Here is a tiny trained network, its code and every weight. The questions are about switching its units off for an input and a target symbol, where a switched-off unit gives its printed mean instead of its output.

import numpy as np


def w(rows, s, z=0):
    codes = np.array(rows[::2]) - 128.0
    scale = np.full(codes.shape[1], s)
    scale[-1] = z or s
    return codes * scale


def norm(h):
    return h / np.sqrt((h * h).mean(-1, keepdims=True) + 1e-5)


def f(y):
    return y / 2 * (1 + np.tanh(0.7978845608 * (y + 0.044715 * y**3)))


def softmax(a):
    e = np.exp(a - a.max(-1, keepdims=True))
    return e / e.sum(-1, keepdims=True)


def log_softmax(a):
    a = a - a.max(-1, keepdims=True)
    return a - np.log(np.exp(a).sum(-1, keepdims=True))


def net(x, mask):
    ids = ['ΓΞδεζηθπφω'.index(c) for c in x.split()]
    T = len(ids)
    res = E[ids] + P[:T]
    u = 0
    for l in range(3):
        q, k, v = (norm(res) @ M[l].T for M in (Q, K, V))
        z = softmax(np.where(np.tri(T) > 0, q @ k.T / 3**0.5, -1e9)) @ v
        res = res + np.where(mask[u], z, O[l][:, -1]) @ O[l][:, :-1]
        u += 1
        y = f(norm(res) @ A[l][:, :-1].T + A[l][:, -1])
        res = res + np.where(mask[u : u + 8], y, B[l][:, -1]) @ B[l][:, :-1]
        u += 8
    return log_softmax(norm(res)[-1] @ U[:, :-1].T + U[:, -1])


Q, K, V, O, A, B = {}, {}, {}, {}, {}, {}
E = w([
[136,129,146,167,97,111,192],'Γ',
[134,108,125,156,80,138,187],'Ξ',
[160,76,114,170,94,153,197],'δ',
[115,123,169,184,150,79,119],'ε',
[154,148,162,142,70,139,170],'ζ',
[105,85,131,193,139,100,160],'η',
[152,92,163,191,161,101,125],'θ',
[191,86,157,170,131,155,125],'π',
[118,107,215,143,183,86,4],'φ',
[165,64,134,85,100,180,28],'ω',
],0.018)
P = w([
[146,167,196,176,103,156,150],'0',
[120,78,188,194,62,133,140],'1',
[127,99,100,176,23,116,118],'2',
[132,207,77,147,179,164,148],'3',
[190,183,23,139,144,91,140],'4',
[166,155,190,65,115,96,203],'5',
[195,147,97,41,170,11,201],'6',
[96,117,231,139,90,163,173],'7',
[129,78,194,43,134,111,215],'8',
[53,99,116,158,164,221,135],'9',
[129,193,185,88,200,168,207],'10',
[183,242,126,71,196,140,216],'11',
[94,125,225,86,92,172,173],'12',
[77,68,171,111,48,72,193],'13',
],0.013)
Q[0] = w([
[96,185,22,212,198,215,47],'L0H0',
[194,223,5,71,132,74,173],'L0H0',
[167,68,47,61,88,31,53],'L0H0',
],0.012)
K[0] = w([
[92,56,206,220,2,135,94],'L0H0',
[131,97,45,191,113,120,81],'L0H0',
[194,230,47,149,104,66,103],'L0H0',
],0.012)
V[0] = w([
[172,2,38,169,139,194,226],'L0H0',
[250,49,119,111,223,145,43],'L0H0',
[218,125,96,57,46,228,29],'L0H0',
],0.0075)
O[0] = w([
[84,54,215,173,6,85,102,213],'L0H0',
[73,207,80,195,88,218,91,162],'L0H0',
[56,127,201,63,119,217,188,2],'L0H0',
],0.013,0.006)
A[0] = w([
[145,195,94,141,128,105,132,214],'L0N0',
[132,88,106,28,164,165,23,246],'L0N1',
[159,123,113,57,109,174,5,122],'L0N2',
[149,96,98,103,2,119,219,1],'L0N3',
[91,70,74,192,141,84,156,86],'L0N4',
[127,127,172,191,90,60,181,212],'L0N5',
[90,131,58,131,50,169,116,16],'L0N6',
[196,146,202,117,150,134,171,125],'L0N7',
],0.0092,0.0044)
B[0] = w([
[95,16,42,150,142,192,113,159],'L0N0',
[3,84,102,44,56,121,2,132],'L0N1',
[74,45,131,64,97,38,62,127],'L0N2',
[98,138,40,215,196,95,188,147],'L0N3',
[130,149,105,132,46,45,171,165],'L0N4',
[144,145,138,202,174,147,243,246],'L0N5',
[66,132,225,24,148,34,133,131],'L0N6',
[214,117,91,149,186,112,155,142],'L0N7',
],0.0086,0.013)
Q[1] = w([
[155,146,227,108,156,80,47],'L1H0',
[167,115,154,195,98,113,86],'L1H0',
[106,254,122,75,189,133,118],'L1H0',
],0.0071)
K[1] = w([
[100,106,97,153,93,99,253],'L1H0',
[155,128,163,173,142,126,160],'L1H0',
[92,67,138,113,131,105,93],'L1H0',
],0.012)
V[1] = w([
[254,82,140,113,66,198,66],'L1H0',
[55,108,199,140,164,40,33],'L1H0',
[80,131,102,88,86,88,120],'L1H0',
],0.0098)
O[1] = w([
[63,141,134,123,147,82,185,116],'L1H0',
[98,6,103,145,183,195,111,54],'L1H0',
[158,94,177,105,134,149,83,3],'L1H0',
],0.014,0.0056)
A[1] = w([
[102,49,137,9,55,132,115,211],'L1N0',
[111,146,170,162,151,105,51,246],'L1N1',
[44,125,157,91,115,183,122,1],'L1N2',
[147,109,123,125,182,111,187,252],'L1N3',
[123,131,194,123,133,81,179,65],'L1N4',
[92,105,129,107,117,153,176,235],'L1N5',
[130,108,61,95,68,119,182,232],'L1N6',
[95,180,240,130,203,67,19,39],'L1N7',
],0.014,0.0038)
B[1] = w([
[104,206,210,158,84,100,43,155],'L1N0',
[109,132,79,136,157,210,163,166],'L1N1',
[191,148,173,156,161,112,74,143],'L1N2',
[118,166,113,70,124,121,96,254],'L1N3',
[128,112,146,117,121,151,126,208],'L1N4',
[145,167,132,120,178,143,79,164],'L1N5',
[110,160,139,149,181,168,101,216],'L1N6',
[128,98,78,150,251,208,138,149],'L1N7',
],0.018,0.0082)
Q[2] = w([
[45,176,57,166,131,128,235],'L2H0',
[202,102,133,158,2,43,77],'L2H0',
[198,124,174,105,2,127,60],'L2H0',
],0.0076)
K[2] = w([
[191,135,129,224,105,213,100],'L2H0',
[134,141,61,135,147,59,255],'L2H0',
[59,107,79,163,123,74,173],'L2H0',
],0.0079)
V[2] = w([
[251,108,99,158,151,197,236],'L2H0',
[175,70,150,125,2,117,20],'L2H0',
[173,143,145,178,205,206,177],'L2H0',
],0.0068)
O[2] = w([
[87,140,105,78,77,105,169,231],'L2H0',
[129,244,161,127,133,93,137,3],'L2H0',
[105,46,47,95,171,150,195,239],'L2H0',
],0.011,0.0052)
A[2] = w([
[177,96,193,158,148,98,139,15],'L2N0',
[9,194,164,127,115,226,180,1],'L2N1',
[153,85,107,112,120,234,110,161],'L2N2',
[97,150,133,67,210,80,172,244],'L2N3',
[40,110,98,168,102,161,151,126],'L2N4',
[138,183,181,146,71,25,38,224],'L2N5',
[94,100,219,156,76,115,187,7],'L2N6',
[115,118,178,37,155,68,177,96],'L2N7',
],0.011,0.0028)
B[2] = w([
[126,72,188,93,139,125,93,142],'L2N0',
[91,199,136,94,225,18,72,234],'L2N1',
[151,133,117,179,221,147,144,155],'L2N2',
[171,187,135,88,109,203,142,193],'L2N3',
[139,195,106,112,151,176,205,255],'L2N4',
[113,136,208,162,252,193,75,182],'L2N5',
[15,95,132,36,188,134,143,213],'L2N6',
[232,159,121,100,83,219,159,160],'L2N7',
],0.011,0.0058)
U = w([
[228,128,155,132,162,89,123,89],'Γ',
[175,67,152,91,136,120,140,208],'Ξ',
[95,50,146,163,113,138,147,127],'δ',
[208,144,42,87,186,6,55,74],'ε',
[201,214,111,69,81,195,113,140],'ζ',
[181,67,150,204,189,26,101,55],'η',
[135,167,82,254,50,169,147,121],'θ',
[81,224,107,86,189,85,142,2],'π',
[145,62,73,141,214,212,119,81],'φ',
[174,174,180,192,149,146,33,225],'ω',
],0.0084,0.0036)

Each question gives the input, a string of symbols that net reads in full, and the target symbol t.
The units are the heads (3 rows each of Q, K, V and O) and the neurons (one row each of A and B). Each row of codes is followed by its name. A weight is (code - 128) times the scale printed after its matrix; where a second scale follows, it is the last column's (O, A, B and U).
mask holds one flag per unit, layer by layer, with each layer's heads first. A switched-off unit (its flag False) gives its mean, the last column of its rows in O or B, instead of its output. The means were averaged over made-up inputs and are rounded, as every weight is.
A unit's drop is (log p(t) with every unit on - log p(t) with that unit switched off) / (log p(t) with every unit on - log p(t) with every unit switched off).
The circuit of an input: a set's keep is (log p(t) with only the set's units on - log p(t) with every unit switched off) / (log p(t) with every unit on - log p(t) with every unit switched off). Starting from the 12 units with the biggest drops (on a tie, the unit counted first), units are removed one at a time, each time the one whose removal leaves the highest keep (on an exact tie, the one counted first), for as long as the keep stays at least 0.8.
circuit, biggest first: the units of the circuit, biggest drop first
most important unit: the unit with the biggest drop
top k neurons: the k neurons with the biggest drops, biggest first
k most important neurons of layer l: the k neurons of layer l with the biggest drops, biggest first
drop of u: that unit's drop, to one decimal
input φ ζ π, target φ: circuit, biggest first	L0H0; L2H0
input θ θ Γ φ ε π π θ, target π: most important unit	L2N1
input θ ω ε φ η, target ε: circuit, biggest first	L0H0; L1N3
input ζ θ π ζ Ξ φ π, target Ξ: 2 most important neurons of layer 1	L1N0; L1N4
input π θ δ φ ζ π π ω φ θ, target ω: circuit, biggest first	L0N5; L2H0
input δ π π ζ π, target π: circuit, biggest first	L0H0; L2N1
input η ε ζ ε θ π ε, target θ: circuit, biggest first	L0H0; L2N1
input π ε ε π, target ε: circuit, biggest first	L0H0; L0N5
input ζ ω Γ Γ ζ π φ, target φ: top 2 neurons	L1N7; L1N1
input π θ δ Γ π θ δ, target π: top 2 neurons	L2N1; L0N6
input θ ε θ θ Ξ Ξ θ θ ζ φ ε, target ζ: top 2 neurons	L1N3; L2N3
input ε π ε ε ζ ζ ε ε ζ ω ε, target ζ: circuit, biggest first	L2N3; L1N3; L0H0
input π ε π ω ε δ π π θ θ, target π: top 2 neurons	L2N1; L1N7
input Ξ θ Ξ ω θ θ θ θ π θ ζ ε θ π, target ε: circuit, biggest first	L0H0
input ω ω π ζ θ ε θ ζ Ξ, target θ: top 2 neurons	L2N1; L2N6
input π π θ δ θ, target θ: top 2 neurons	L2N1; L1N0
input η θ Ξ φ ω δ π ω π ζ, target ω: top 2 neurons	L1N2; L1N5
input ε Ξ φ θ ζ ζ θ θ, target ζ: top 3 neurons	L1N3; L2N7; L2N3
input π Ξ δ θ ε π π η π θ, target η: 2 most important neurons of layer 1	L1N7; L1N0
input Ξ π θ η θ θ δ Γ π, target δ: circuit, biggest first	L0H0
input η θ θ η Γ, target θ: 2 most important neurons of layer 2	L2N1; L2N6
input π Γ ζ ε Γ θ, target ε: 2 most important neurons of layer 1	L1N0; L1N3
input η Ξ η θ θ θ ζ ε π, target ζ: drop of L0H0	0.2
input Ξ ε ζ π θ θ Ξ ω π ω π φ ζ π, target φ: drop of L0H0	2.6
input ε θ θ θ θ θ θ π π η, target π: drop of L0H0	0.2
input θ Ξ θ φ φ θ ζ ε Ξ ε, target ε: drop of L0N0	0.0
input π ε π ε, target ε: most important neuron of layer 2	L2N4
